Below is a small trained network, with its code and all its weights. Each question gives an input and a class and asks what happens when units are switched off, that is, made to give their printed mean instead of their output.

import numpy as np


def w(rows, s, z=0):
    codes = np.array(rows[::2]) - 128.0
    scale = np.full(codes.shape[1], s)
    scale[-1] = z or s
    return codes * scale


def f(y):
    return np.maximum(y, 0)


def log_softmax(a):
    a = a - a.max(-1, keepdims=True)
    return a - np.log(np.exp(a).sum(-1, keepdims=True))


def net(x, mask):
    res = np.array(x, float).reshape(1, 6) / 4 @ E
    y = f(res @ A[0][:, :-1].T + A[0][:, -1])
    res = res + np.where(mask, y, B[0][:, -1]) @ B[0][:, :-1]
    return log_softmax(res[-1] @ U[:, :-1].T + U[:, -1])


A, B = {}, {}
E = w([
[182,128,161,97,57,241,164,49,188,208,74],'x0',
[15,171,220,80,81,82,185,187,220,184,190],'x1',
[96,162,50,241,218,197,123,152,206,225,175],'x2',
[195,96,162,116,194,2,59,125,228,197,46],'x3',
[182,132,206,109,164,199,19,118,192,59,242],'x4',
[124,227,167,109,230,108,170,16,74,140,139],'x5',
],0.0053)
A[0] = w([
[146,114,176,63,82,88,131,117,86,82,101,8],'N1',
[153,105,179,69,82,92,130,111,87,82,101,30],'N2',
[158,94,130,118,76,182,127,127,165,164,104,135],'N3',
[121,199,159,110,194,107,155,55,106,142,140,103],'N4',
[173,127,147,111,89,207,146,72,172,178,79,119],'N5',
[68,152,178,100,101,112,163,154,167,163,157,59],'N6',
[130,63,100,138,71,134,105,203,170,124,122,92],'N7',
[111,149,77,196,179,152,128,141,172,184,151,30],'N8',
[80,122,70,143,90,93,206,146,88,177,61,26],'N9',
[78,124,67,138,89,99,209,145,85,166,63,68],'N10',
[163,130,187,113,144,184,49,131,173,76,220,67],'N11',
[126,72,102,139,75,141,109,192,152,116,127,99],'N12',
[65,148,186,106,94,124,163,156,159,154,158,51],'N13',
[126,75,103,136,75,140,91,193,162,115,128,99],'N14',
[106,146,73,193,177,166,133,142,160,185,160,25],'N15',
[160,127,188,116,139,186,57,122,163,78,210,58],'N16',
[145,110,176,74,93,80,131,116,95,86,109,49],'N17',
[72,152,188,92,102,121,156,154,175,151,166,41],'N18',
[68,154,186,92,96,110,161,156,172,162,165,32],'N19',
[169,140,196,114,149,184,49,129,172,77,221,48],'N20',
[115,208,169,113,203,106,156,47,104,144,139,94],'N21',
[91,124,86,163,189,40,89,199,83,47,175,188],'N22',
[127,117,156,88,95,125,151,119,90,84,124,56],'N23',
[215,95,60,164,150,183,91,80,59,84,76,44],'N24',
[106,194,138,115,173,143,167,71,74,114,148,126],'N25',
[93,113,95,160,184,44,89,192,90,60,161,181],'N26',
[210,90,62,157,149,173,83,74,71,95,75,83],'N27',
[129,63,101,143,64,137,101,203,167,124,125,94],'N28',
[152,191,164,110,203,72,131,75,130,158,112,101],'N29',
[76,157,91,141,86,206,190,129,52,85,175,52],'N30',
[173,120,151,111,86,212,149,66,171,178,94,124],'N31',
[67,161,188,96,105,116,165,150,171,159,161,42],'N32',
[76,157,100,141,98,219,176,134,49,62,202,94],'N33',
[108,145,86,195,178,158,135,139,158,184,151,47],'N34',
[139,109,177,65,90,95,128,113,88,80,99,12],'N35',
[124,71,103,147,72,139,104,193,168,120,119,102],'N36',
[192,103,159,117,205,3,60,132,200,191,52,118],'N37',
[113,146,82,198,179,161,120,139,164,190,151,55],'N38',
],0.0062,0.0015)
B[0] = w([
[120,179,130,97,122,168,92,182,160,80,85,183],'N1',
[118,185,130,99,130,172,89,196,162,71,78,184],'N2',
[122,144,170,106,113,144,170,120,77,166,160,182],'N3',
[106,81,181,191,139,162,142,102,90,95,118,187],'N4',
[146,183,161,67,105,132,196,151,72,194,191,197],'N5',
[179,123,86,181,185,90,161,180,123,100,161,192],'N6',
[98,88,189,182,144,159,167,88,73,95,111,197],'N7',
[107,191,155,78,113,191,85,193,161,56,61,196],'N8',
[78,120,64,70,188,65,126,58,127,155,54,205],'N9',
[88,119,75,81,178,78,123,65,129,157,72,208],'N10',
[82,129,65,71,194,66,147,57,116,163,55,223],'N11',
[110,101,169,173,152,144,157,102,87,111,113,188],'N12',
[179,120,87,178,178,86,161,174,134,108,167,190],'N13',
[106,101,178,175,154,149,165,94,77,109,113,191],'N14',
[109,186,142,83,115,183,83,195,170,56,66,196],'N15',
[77,126,57,66,194,63,139,59,125,156,55,213],'N16',
[110,177,134,93,116,170,87,181,165,82,85,180],'N17',
[181,132,86,175,184,84,165,176,120,108,157,191],'N18',
[190,126,84,186,193,84,170,189,124,100,169,195],'N19',
[79,121,74,78,189,73,149,69,120,158,57,223],'N20',
[105,76,191,194,139,167,151,98,82,87,111,194],'N21',
[134,183,173,46,67,150,201,129,87,204,190,254],'N22',
[122,157,129,101,101,168,94,161,169,94,100,168],'N23',
[210,135,76,188,193,72,193,205,139,99,186,221],'N24',
[108,69,179,191,115,162,147,92,113,97,126,187],'N25',
[134,186,174,40,64,154,204,127,78,220,193,240],'N26',
[194,131,84,179,186,81,188,198,128,108,185,219],'N27',
[103,94,186,179,149,156,166,94,77,101,109,199],'N28',
[108,71,169,189,109,158,150,93,115,102,127,186],'N29',
[129,61,93,125,43,139,107,84,233,138,164,217],'N30',
[142,185,155,66,106,124,194,146,68,196,182,199],'N31',
[182,124,93,181,185,88,170,179,121,102,163,194],'N32',
[138,69,98,125,42,135,119,84,227,140,172,233],'N33',
[110,176,144,94,114,175,94,183,156,73,68,193],'N34',
[117,181,131,94,122,174,85,191,166,74,77,180],'N35',
[100,93,180,172,148,152,162,96,78,100,110,193],'N36',
[136,49,105,126,4,172,134,75,254,134,201,252],'N37',
[111,178,145,86,117,179,106,180,150,78,78,200],'N38',
],0.0058,0.0067)
U = w([
[108,223,143,100,123,189,83,208,174,47,48,36],'0',
[222,123,63,202,200,49,153,198,116,99,185,65],'1',
[61,119,50,79,184,41,123,44,112,187,39,104],'2',
[132,31,111,136,34,151,117,78,240,147,191,178],'3',
[86,57,251,212,148,173,139,86,32,88,103,153],'4',
[141,215,187,66,91,140,156,147,43,254,202,199],'5',
[122,124,135,161,115,113,40,131,100,169,138,246],'6',
],0.0086,0.0012)

Each question gives the input, the list of numbers given to net, and the class t.
The units are the neurons (one row each of A and B). Each row of codes is followed by its name. A weight is (code - 128) times the scale printed after its matrix; where a second scale follows, it is the last column's (A, B and U).
mask holds one flag per neuron, in row order. A switched-off neuron (its flag False) gives its mean, the last column of its row in B, instead of its output. The means were averaged over made-up inputs and are rounded, as every weight is.
A unit's drop is (log p(t) with every unit on - log p(t) with that unit switched off) / (log p(t) with every unit on - log p(t) with every unit switched off).
The circuit of an input: a set's keep is (log p(t) with only the set's units on - log p(t) with every unit switched off) / (log p(t) with every unit on - log p(t) with every unit switched off). Starting from the 12 units with the biggest drops (on a tie, the unit counted first), units are removed one at a time, each time the one whose removal leaves the highest keep (on an exact tie, the one counted first), for as long as the keep stays at least 0.8.
units of the circuit, in order: the units of the circuit, biggest drop first
top k neurons: the k neurons with the biggest drops, biggest first
drop when u is switched off: that unit's drop, to one decimal
input [0,-6,-1,-2,6,-5], class 1: top 3 neurons => N24, N27, N9
input [-4,6,-1,-2,-6,7], class 4: units of the circuit, in order => N21
input [5,1,1,2,-1,6], class 4: units of the circuit, in order => N21, N4
input [-5,-2,2,-6,-6,7], class 4: top 3 neurons => N25, N21, N37
input [3,-5,0,1,2,-1], class 1: units of the circuit, in order => N24, N27
input [-6,0,-2,4,-1,-1], class 5: units of the circuit, in order => N26, N22
input [4,1,-6,4,-3,-7], class 4: units of the circuit, in order => N7, N28
input [-7,5,-2,6,4,4], class 5: top 4 neurons => N26, N22, N33, N30
input [-8,-1,-3,-8,-2,8], class 3: top 2 neurons => N33, N30
input [7,2,6,3,-1,-2], class 5: top 3 neurons => N5, N31, N3
input [8,3,-2,-5,5,-7], class 5: top 3 neurons => N31, N5, N3
input [-6,1,8,-8,2,-5], class 0: top 2 neurons => N15, N8
input [7,2,8,-2,8,-2], class 0: top 3 neurons => N15, N8, N38
input [-3,7,5,8,-5,-3], class 3: top neuron => N37
input [-2,1,0,6,7,-2], class 2: top 3 neurons => N11, N20, N16
input [1,-5,4,-7,-3,-5], class 3: top 2 neurons => N30, N33
input [2,3,3,0,5,6], class 4: top 2 neurons => N21, N4
input [8,-7,5,5,-2,-4], class 5: top 3 neurons => N5, N31, N3
input [-1,7,-1,0,-5,8], class 4: top 2 neurons => N21, N4
input [-7,6,3,8,-3,0], class 3: units of the circuit, in order => N37
input [6,1,6,-5,-5,8], class 4: top 2 neurons => N21, N25
input [-5,-6,-6,-7,0,-5], class 3: drop when N30 is switched off => 0.8
input [6,-7,3,-6,8,4], class 2: drop when N16 is switched off => 0.5
input [4,7,-2,5,6,-5], class 1: drop when N32 is switched off => 0.1
input [-2,-4,-7,-1,8,-2], class 2: drop when N16 is switched off => 0.6
